Each row has a hidden value. The values are split into ranges, and the group after each row names the range that its value falls in. Each part has its own value, ranges and names.
[-237  385  140 -185 -204 -100  -97 -155 -270  -42  119   55  -52  143
  -64  119  137 -113  282  208   36 -357  116  156 -171 -200   73 -127
  203   43  120 -177  -88  222  137   52   80   10  -68 -147  -35] -> (89)
[  61  -82 -142  238   59    4 -108   70   56  -76 -105 -165  -92 -123
  -46  -19   -8   93  -10  -81  -98   52    6  109   68  -15  -19  -64
  -60   13  -25  -52  -27  -39  114  189 -165   90  123  161   27] -> (73)
[ -16 -406   69 -134   47   74   14  116  -55   28  -23  192 -130   -5
 -177  -41  -26 -145   88    0   19 -207  315 -179 -231 -150 -260  310
 -363 -179  -68  -69  -82 -111 -104   45  121  318 -146 -123   41] -> (75)
[ 207 -419   -1  -41  156  158   77  273  105   66  -94   40   37  -90
 -116 -111 -114  -75  -28  -51   68  -27  248  -15  -94    6 -252  213
 -362 -152 -106  -55 -110 -143  -97   83   33  310  -31   92   19] -> (73)
[-239   -2   50  376 -389  -96   68  137  -10 -268 -277  -81 -174  532
   47  157  250  317   62 -168 -322   40  -89 -385  153 -198  -83  188
 -347  -54  149   44  110  -96   41   46 -217  -30  146   96  -11] -> (68)
[-169  -84   76  -48  -59 -104 -136  -58  -17 -149   52   13 -136   35
 -157   71   -3 -140  211   30   30  -97   -1  -89   16  -84  -73  238
 -168  -79   21  -74   -5  -44  104  -83  177  123  -24  -54   28] -> (87)
[-415  334   14   65 -210 -255   87 -420  -32  -69  -36  248 -169  324
 -199  204  217 -185   83  122    0 -320 -179 -141   67 -430   38  124
  108  278   99  -91  343  317   28  255  -75 -238  -90 -170 -113] -> (79)
[-129 -125  -73   19   78  -83 -123  -26   69   12   20  103 -130  -52
 -222   55   23 -154   63   25   41 -166  113  -59  -68 -167 -101  188
 -121  -28  -55  -79   29   63   72  115   18  169 -107  -36  -11] -> (79)
[  54  -51   59   41 -168  102   96   59 -103 -137 -111  -91 -101  167
   47   18   78  129   28  -84 -113  -45   49  -17  -14  -52  -52   -2
 -163   16   63   -8    8    0  -72  133 -159   49   98   81   43] -> (68)
[-132  -83   72  508 -330  -89   89  200 -184 -251 -314 -107  -25  438
   76   68  174  200  165  -26 -330   46  -53 -157  174 -195  -59  167
 -331   56  156  -66  -19 -199  128   20   36  -88  196  106  -61] -> (89)
[-220  336   28  104 -150 -157  164 -211  181  -63 -166   86    4  252
  -97   80   73    4   -1   37   13  -88 -211  -81  190 -233  -46  -12
   58   78   69  -84  226   99   23  202 -154 -172   86    1  -93] -> (79)
[-296  423  160 -174 -152 -193   21 -254  144 -108   62  158   84  173
 -173  107   -3 -182  202  226  190 -203  -31   28  118 -204  -76   71
  149  -44   92 -190   70   72   77  -32  179  -73  -38 -146  -45] -> (89)
[ -43   55  -38  -61  103  -52  -21  -51  242   26  -12   41   11  -80
 -179    4  -72 -114    6   25  145  -66   -4   41   58  -65 -108   53
  -14  -67  -58  -91   47   43   45  114  -38  107   -8   41  -20] -> (79)
[  11  -23  -19  102  -46   25   -2   28  143 -134 -153 -143 -122   -9
   -6  -29  -33  190  -18 -155  -94   97  -63  -74   92   16  -96  -51
 -126 -150   -2   -5   17 -139   13  117 -220   93  173  114   65] -> (75)
[-157 -112   46  -76  -10 -122 -236  -69  -69 -148  150  -21 -146  -36
 -196   99    4 -242  253   63   77 -118   -5   -1    2  -56   -2  278
 -144    6   18  -81  -15   42  164 -113  245  140  -73  -36   22] -> (85)
[ 256   26   27  104  -10   96   12  -70 -289 -158  -51 -332   -2 -191
  109 -109  -92  -20  137   14  -48   70 -189  449  106  128  168 -255
   80  249   59 -106  -72  -10  119  146   20 -105  277  185   16] -> (85)
[-121 -296   79  243 -190  -58  -13   85 -168 -217 -198 -101 -245  212
  -14   32   81   91  165 -157 -247   43 -134 -286   53  -89  -72  253
 -421  -64   58   26   29 -198   76  -24   25   70  141   42   13] -> (87)
[  50 -305  120 -196  137   15 -103  106  -20  -10   44  -23  -33 -202
 -160 -104 -187 -223  217   14  130  -41   59    8  -87   77 -149  217
 -281 -219  -74 -103 -164 -190   82 -134  290  298   -5  -17   24] -> (85)
[ 208  -72 -135  159  108   76  -81  -76  149 -210  -29 -250  -49 -271
  -24  -58 -136   44  -48  -69    9  174  -66  282  230  112    2  -88
   29   97  -24  -54   29  -76   40  163 -110    2  199  207  113] -> (75)
[  94  119  -55  -95   29   78 -121  -42  -69  -44  107 -113  -44 -156
  -45   17   10  -32   49   58   64 -138  161  313  -80   -4   48 -173
  152   85   11 -105  -78  172   47  182 -110  100    5   68   57] -> (84)
[ -57  -70  199 -277  -33   -4   58 -126 -120  -33    9   55 -113  -18
 -107  -51  -87 -190  196   15   96 -147  -75  -59 -101  -39  -85  109
 -154 -104   -4  -73   -2  -49  -16  -21  153  113   16 -113    2] -> (85)
[ 229   56  -68 -322  291  120 -140    0  277   65  188  -94  105 -429
 -160  -81 -229 -168  -19   64  329  -34  170  392  -22  166  -72 -129
  154 -107 -119 -126 -125   86   22   94  -22  257  -23  120   78] -> (73)
[ -32 -344  106 -393  115   69 -103  -57  -42   10  139  162 -225 -195
 -222  -40 -112 -247  152   -3  143 -230  246 -122 -278  -46 -212  258
 -241 -245 -103  -53  -80  -62  -90  -31  172  366 -166 -185  109] -> (63)
[ 141  -21  -46   99 -143  115 -105   54 -174 -250   81 -255  -88   76
   50  118  128   57   66  -20  -67  -19   88  266   70   32  120   -2
  -32  259  103  -13  -14  187   33  105 -102    7   66  206   84] -> (63)
[-150 -272   71   58 -111  -44 -109   53 -236 -114  -34   46 -228  100
 -102   47   82  -67  219  -11 -136 -169  134 -170 -147 -163  -99  250
 -298  -75   24  -57  -70  -86   69  -14  140  181  -44  -94   30] -> (89)
[-320  281   81 -201  -26 -185  -49 -238  251  -17   18  193  -64    7
 -224   41  -54 -102  116   91  143 -185   11 -145   -2 -195 -168   42
   82 -254   -9 -143   56  -24   53   35   24   92  -55 -189    0] -> (75)
[ 158  269   17 -317  136   93  -13 -239  113  -21  147  -62   81 -333
  -80  -82 -191 -148   31  135  269  -97   63  445   17   73   -2 -271
  317   27  -30 -166  -43  106  -22  166  -20   33   53   14   77] -> (75)
[ 199 -296   10  -29   32  165 -124  443  152  -96   14 -171   67   -7
  -38   -2  -51   96   46  -78   38   81  327   38  -17  151 -191  188
 -344 -250  -26  -30 -243 -143   12 -109   13  388    6  218   91] -> (68)
[ 126   45   95 -438   92  140  176 -105  183  100   30   66  -20  -86
 -114  -63 -121 -125  -68  -53  256 -124  -10   40  -90   39 -124  -38
  -30  -97  -77  -13   87  138 -187  165 -166  153  -19   18   16] -> (79)
[-350  257  -48  -11 -182 -201 -117 -434   73 -236  110   58 -308  172
 -187  249  184  -95   58   -8   14 -173 -189 -130  131 -244   89  147
   97  210   88    1  342  308   35  157 -160 -138  -63  -78   32] -> (84)
[-148  -39  -56   90   71 -136 -281   -2  218 -154   27  -63  -84 -173
 -178   23 -101  -27  149   17   24   35   68  -10  104  -21 -128  120
  -64 -234  -34 -119  -96 -189  201  -76  118  193   39    7   76] -> (63)
[ -43  123  147 -197  -69    1  -44  -15  -59  -50   -7  -88  -61  -29
  -24  -37  -60    9  185   -6   38  -81  -27   40  -75   34  -44 -105
  -21 -200   23  -84 -118  -63   83  -23   14  142   96  -13   24] -> (87)
[ 149  116  141 -243 -126  145  -47  121 -131 -101   21 -335  -91    7
  117  -14   -5  160  124 -155    0   34 -103  128  -67  230   84 -222
  -55 -126   55   29 -134   58   51  -16 -197  166  188  190   60] -> (85)
[ -63 -162  -58  144  141  -94  -27 -159  278 -120 -139   41  -95 -231
 -181 -106 -201  -60   14  -33   14   89  -75  -75  177  -80 -212  125
 -122 -163  -85 -105   66 -301   38   95   63   65  117  -35   61] -> (75)
[ 209 -328 -154  318   11  124  -36  184   74 -181 -182 -300 -181  -37
   38  -19   18  226 -111 -277 -190  223  -80  -15  150   99  -27   47
 -300   44  -24   91   50  -88    7  181 -301  107  209  309   81] -> (73)
[-136   17   -8  -86   20  -89 -221 -117  106 -146  121  -10 -127 -117
 -178   69  -43 -116  149   46   87  -84   72   33   29  -51  -65  120
   -7  -99   -9  -94  -20   -5  108  -27   96  143  -36  -39   79] -> (63)
[ 343  172   -2  174  -35  181  223   83    4 -101 -183 -230  259  -41
  145 -135  -99  139  -52   70   -4  103   28  475  196   65   -6 -323
  121  168   65 -155  -88  -65  -31  252 -126 -123  278  245    3] -> (75)
[-203   82  -32  212  -76 -160   44 -215  215 -178 -159   46 -107   92
 -133   42   -4   13   10  -25  -51   23 -176 -146  239 -192 -104  116
  -65    7   28  -67  203  -92   37  142  -72 -101  107  -14   -1] -> (84)
[ 122  337  -31 -121   53   57   62 -144   94   36  -10 -126   60 -140
  -15  -40  -64   -7  -39   29  136  -61  -99  340   51   31   62 -340
  266   94   -8  -96   33  192   28  268 -234  -40  131  131  -17] -> (79)
[ 242  -62    5 -200  -48  251 -198  303 -194  -60  146 -285  -80  -72
   76   36   76  145   83  -78  -10  -92  337  266 -242  176   45 -161
  -58  -79   24   -4 -276  158   24   43 -192  341    4  199  122] -> (68)
[ -32  215   37 -239   69  -23  -24 -180  299  -57   58    8   19 -160
 -144  -25 -155  -73   27   43  213  -35   -9  102   88   13 -115  -65
  122 -161  -33 -111   27  -14   -4   61  -37   88   39  -14   58] -> (75)
[  98 -407  -21  420 -183   67 -168  383 -348 -240 -222 -443 -283  123
  159    1  135  324  157 -307 -423  191 -111 -119   -1  120   74   50
 -472  -40   70   90 -156 -197  200  -12 -158  179  275  289   46] -> (85)

[ -47    7  -28 -179  -97  113  -29   43   11  -43  -25  -95   22  -52
  -82  -36  -15 -212 -123  -54   -4  -68   30  -39   67  165   -2 -111
 -192  -65   10  -50  136  153 -139   62   60  -26  164  -43  -64] -> z96
[  41   34 -121   39  224  437  217   20 -544  -83 -147  247  384 -106
   87 -154  158  216  160   14 -167  324 -247  222 -151 -441   91  329
 -102  -74  -39  -97   44 -169 -271  169  161   94  109 -233 -188] -> z82
[ 154   44  116  -70  -82 -516 -149 -228  270   67  360   18 -215  517
 -531  208  -65   59  176  128  -33  -79  118  -15  395  326  460 -232
  247  273  229  -11 -234  -92  186 -637    3  -82 -314  248  205] -> z395
[   6  -17  -99   60  -32  -67   86 -236  142  163  191 -136    9   73
  -68  -48   36  -44   88  -71  254   61  -91   73  173   33   97  -96
  -91  -97   46 -123    0  -46   78  143  -63   14    2   64  -61] -> z915
[ 145   49  200 -186   23  220  -32   97  -48 -172  -77  -36    2   -1
  -88  111  -27 -204  -59   23  -56  -25   72 -146  133  201  -41 -157
 -135   23  241  -13   -9  194  -88 -139  162  -40  125  -14   79] -> z96
[ -89  -85 -224   16  134 -186  -31   94   30  106  143  -79 -192  117
 -491   54  -11   33  -70   60 -184  -25   23  114   49 -138  146 -104
   77 -117   94  -64   59  -55 -120  112 -337 -128  -25   18 -197] -> z915
[-117   33 -124 -317 -143  107  -34   36   -9   14  -57  -75    3 -137
 -120  -54  -17 -248 -163  -26  -16  -71  123  -72   84  283   45  -51
 -260  -24  -45   13  181  212 -145   49   43  -50  228  -55  -48] -> z940
[ -20   96   51  -44  -18   23  -35 -116  -24    3  -12   51  117   15
   47  -70   -5 -116  -12  -31   25  105  -36   16   76   49   10  -24
   -2  -41  -59   27  -80   10  169  -88   49   -3  -11  -10   56] -> z82
[  -1   72  -48   19  132  245   66   -5 -320  -22  -82  165  229  -20
   20 -102  101  106  103    6 -150  217 -103  156  -72 -193   96  216
  -46  -14  -52  -13    5  -90  -95   -4   80    2   45 -149  -93] -> z989
[  14   21   78  -41  -53  113  -22   35   25  -79  -11  -79   61   49
  -30  -10    5 -159  -56  -65  -19  -40  -53   -3   23   79  -34  -88
 -131  -59   22  -84   85   64  -90    8   83   -4   78  -42  -43] -> z154
[  17  -51  -42  -85  -22 -125  -30   21   97  -25  122  -93  -99  140
 -332   68  -43 -100  -72   22  -53  -90  -11   -8  141   49  109 -215
   -2  -55  128 -106   35   24 -109  -24  -64  -30    0   59  -64] -> z96
[ -38   59   97   -9 -150   81  -69  -10   80  -38  -10 -101   64   62
   22   -5   35 -206  -44 -128   13  -68    4   29   -4  173   25  -29
 -141  -36  -99  -64  172   59  -71  -65  117  -59   93  -35   -7] -> z824
[-164  -13  -77   63   42  296  -52  210 -128  -34 -117 -102  104 -113
   68 -177   35 -120 -147 -145 -157    7  -70  152 -210 -151 -177   26
 -192 -202 -127  -58  221   96 -196  336  -87  -75  184 -216 -285] -> z824
[ -97   69   51  -81 -113    4 -179  -57   18   12  -11   45   60   32
   40 -141  -42 -140  -59  -99  -27   14   62   65   71  135   54  -77
   -4    4 -112   72  -40  120  123 -117   50  -72   26  -48   -1] -> z395
[  33  105  162  130   43   45  -48  -81   26   18   -1   59   87  139
   42    0   44  -29   92  -52  -15  110  -78   79    6    3    7   67
   38   -1  -35    7  -99  -78  177 -152   16  -38  -68  -24   63] -> z151
[  23   43   72  -94  -40   85   26   -6   32  -56  -45  -19   62   10
  -50   33    5 -179  -55  -28   15   -4  -67  -50   52   86  -29  -44
 -116  -65   15  -65   36   33  -28   -9   71   26   82   -9   34] -> z940
[ 146   29   95  -72  -67 -535 -159 -205  261   64  369   26 -230  527
 -571  201  -73   77  164  138  -64  -85  114   -3  391  295  467 -249
  267  267  237  -13 -237  -96  167 -625  -23  -84 -323  244  180] -> z395
[ -12  101  288  -25 -228 -141 -196  -58  452  -15   44 -229 -129  146
   -3  115  -77 -434 -155 -130  140 -201   90 -161  136  458 -131 -270
  -71  -40  -23    4   27  159  257 -207   12  -95    3  120  189] -> z154
[ -14  114  113   42    8   48  -77  -62    7   27  -20   49   68   83
   15  -16   34  -71   42  -44  -43   87    3   54   16   83   33   66
    2   15  -60   45  -51  -12  148 -166   14  -70  -21  -33   57] -> z151
[ 232   42  406  337  101   55   71  -71  117 -196   17   18  170  289
  123  106   22  -65  108  -80   69   81 -381   32  -14 -257 -181 -112
  134 -148   99 -210 -187 -233  162  -79  130  132 -184   46  104] -> z154
[ 100   28    4  111  100    5   36 -203   87  169  202 -126  -58  122
 -101   21   50   40  182  -14  186  124   22   59  214   93  116  -76
  -49    9  214  -37 -100    1  153   -9  -87  -82  -43   59  -11] -> z989
[  -2   73   23  -12   32  -59  -43  -58   29   46   44    9  -17   98
 -159   46   13  -64   16   19  -51   56   25   20   85   75   92   -9
   28   -4   23   17  -43  -24  102 -142  -60  -74  -35   26   42] -> z82
[ 213   64  140  187  195  207  247   54   52   70  -22  -46  -42  196
 -279  366  226   74  264   51  -32   57 -132   15  -76   38   88  362
 -211   48  189 -177  155 -242 -225  -70  -45  -48   73   -9   62] -> z915
[ 149  113  163  -69  -80 -393  -94 -258  231   56  258   32 -117  406
 -358  203  -29  -20  161  110   24  -13   89  -64  339  350  352 -134
  176  234  154   14 -210  -96  254 -607   63  -54 -255  223  270] -> z989
[ -10  136  137   26  -32   -9  -66 -111  102   50  -12    2   33   71
   19   42   29 -158   16  -45   34   61   28  -13   58  177   12   34
   -8   -4  -64   49  -41   -6  220 -189    6  -77  -16   25  132] -> z989
[ -73  160  126   60   11  316  -35  -19 -101   12 -194   60  210 -120
  294 -109   84 -152   -2 -130   -2  155  -34   62 -126   42 -141  207
 -144  -74 -188   71   40   44  133   18   72  -57  130 -149   25] -> z151
[-142  255  380 -299 -102  432 -170  482 -305 -492 -671  347  352 -193
  216   44  -12 -463 -409  -32 -606  -65  -74 -156 -445   49 -345  293
 -106  -69 -433  130  196   88 -171 -312  335   23  240 -276  182] -> z154
[ -35   46   89  -37 -103   54 -123  -10  -10  -92   24  -44  116   77
   68 -139  -46 -152  -66 -103  -37  -12  -32   55   36   63  -19 -164
  -51  -32  -54  -29   14  101   24  -51  128  -13    1  -61  -56] -> z824
[  -4  121  117   62   12   26  -55  -87   15   29  -12   60   89  103
   29  -13   36  -62   56  -38  -26  100  -38   55   15   59   25   75
   16    8  -70   31  -72  -52  176 -168   17  -42  -48  -23   72] -> z151
[  93  -78  -46  197   -3  -48   26 -215  177  160  359 -291  -63  232
  -96  -81   24   64  195 -115  274   17  -58  158  225   44  133 -254
 -108  -27  231 -183   -1   17    8  158  -50  -43  -69   53 -182] -> z824
[  60   68  140   52   27   43   38  -67   49  -41  -29   25   86   74
   -1   56   23 -126   13  -36   37   69 -133  -10   33  -25  -46   -9
   -5  -90    5  -67  -52  -74  101  -48   36   26  -13   18   79] -> z915
[  91  -37  -66   77   53  -12   96 -211  138  170  227 -191  -74   84
 -131   15   37  -10  136  -42  272   71  -29   42  238   62   95 -155
 -109  -68  225 -119  -34   14   62  149  -97  -33   13   79  -65] -> z915
[-145  313  340 -244  -67  259 -233  297 -247 -300 -528  385  276  -96
  170   23   -1 -332 -257    9 -537   37   46 -101 -313  164 -177  337
   11   65 -409  248   30   56   91 -496  234  -60  102 -208  255] -> z151
[-254   71 -215 -379 -208   86 -198   63  -57  127  -52  -26  -40 -136
 -141 -170  -11 -181 -147  -57 -134  -89  307   33   54  434  188   57
 -277  115 -167  153  227  308 -148  -67    2 -181  254 -131 -108] -> z395
[ -53  -66  -98  -49   12  -20  -24   96   35  -16   58 -106  -66   52
 -265    3  -22 -101 -115  -18  -96  -74  -32   44   33  -40   27 -151
  -58 -127   59 -104  108   36 -170  132 -117  -43   66  -20 -160] -> z96
[  17   -3  -26   25   50  285   50   73 -281 -116  -34   38  228   28
   28 -138   68   57   57  -63 -138   99 -148  170  -88 -199   52   62
 -128  -46   -5 -124  113  -24 -272  106  161   31   79 -173 -201] -> z824
[-124   71 -106 -279 -123   69  -55   -1  -15   51  -56  -37    2 -118
 -115  -33    1 -225 -129  -20  -31  -31  151  -54   78  288   83    7
 -203   -1  -79   55  152  171  -68  -31   22  -85  190  -39   -2] -> z915
[ -81   38    1 -208 -127   15  -81  -46    4  -70  -46   -2   80  -85
   15 -100  -74 -269 -180  -58   24  -14   14  -54  111  110  -27 -186
  -54 -108  -72   10   10  148   56    4   84    7   97   -5   14] -> z940
[ 154   44  266  163   61   33   77  -78  104 -119  -10   23  120  165
   44   93    9 -117   44  -46   79   69 -275  -17   32 -141 -129  -84
   59 -136   67 -150 -133 -151  139  -38   74  106  -90   49  105] -> z940
[ -13   58  111   10  -69   79  -90   30   20  -66    9  -64   76  115
    7  -52    1 -128  -22  -90  -68  -27  -28   57  -12   95   -6  -62
  -91   -4  -35  -46   68   55  -29  -74   93  -43   15  -64  -43] -> z824
[  51  -11   16  -29   35  279   75   62 -203 -136  -65   15  180  -28
    6  -50   57  -47    2  -52  -62   60 -128   69  -28 -137   11    7
 -138  -94   46 -131  110   10 -254  110  158   40  134 -112 -124] -> z154
[ -60   13   32 -125 -117   54  -93   19   11 -103  -11  -60   79   -5
    7 -108  -61 -222 -152  -81  -24  -54  -20   -7   60   82  -43 -198
  -81  -92  -41  -42   54  135  -36   19   96    4   75  -40  -59] -> z154
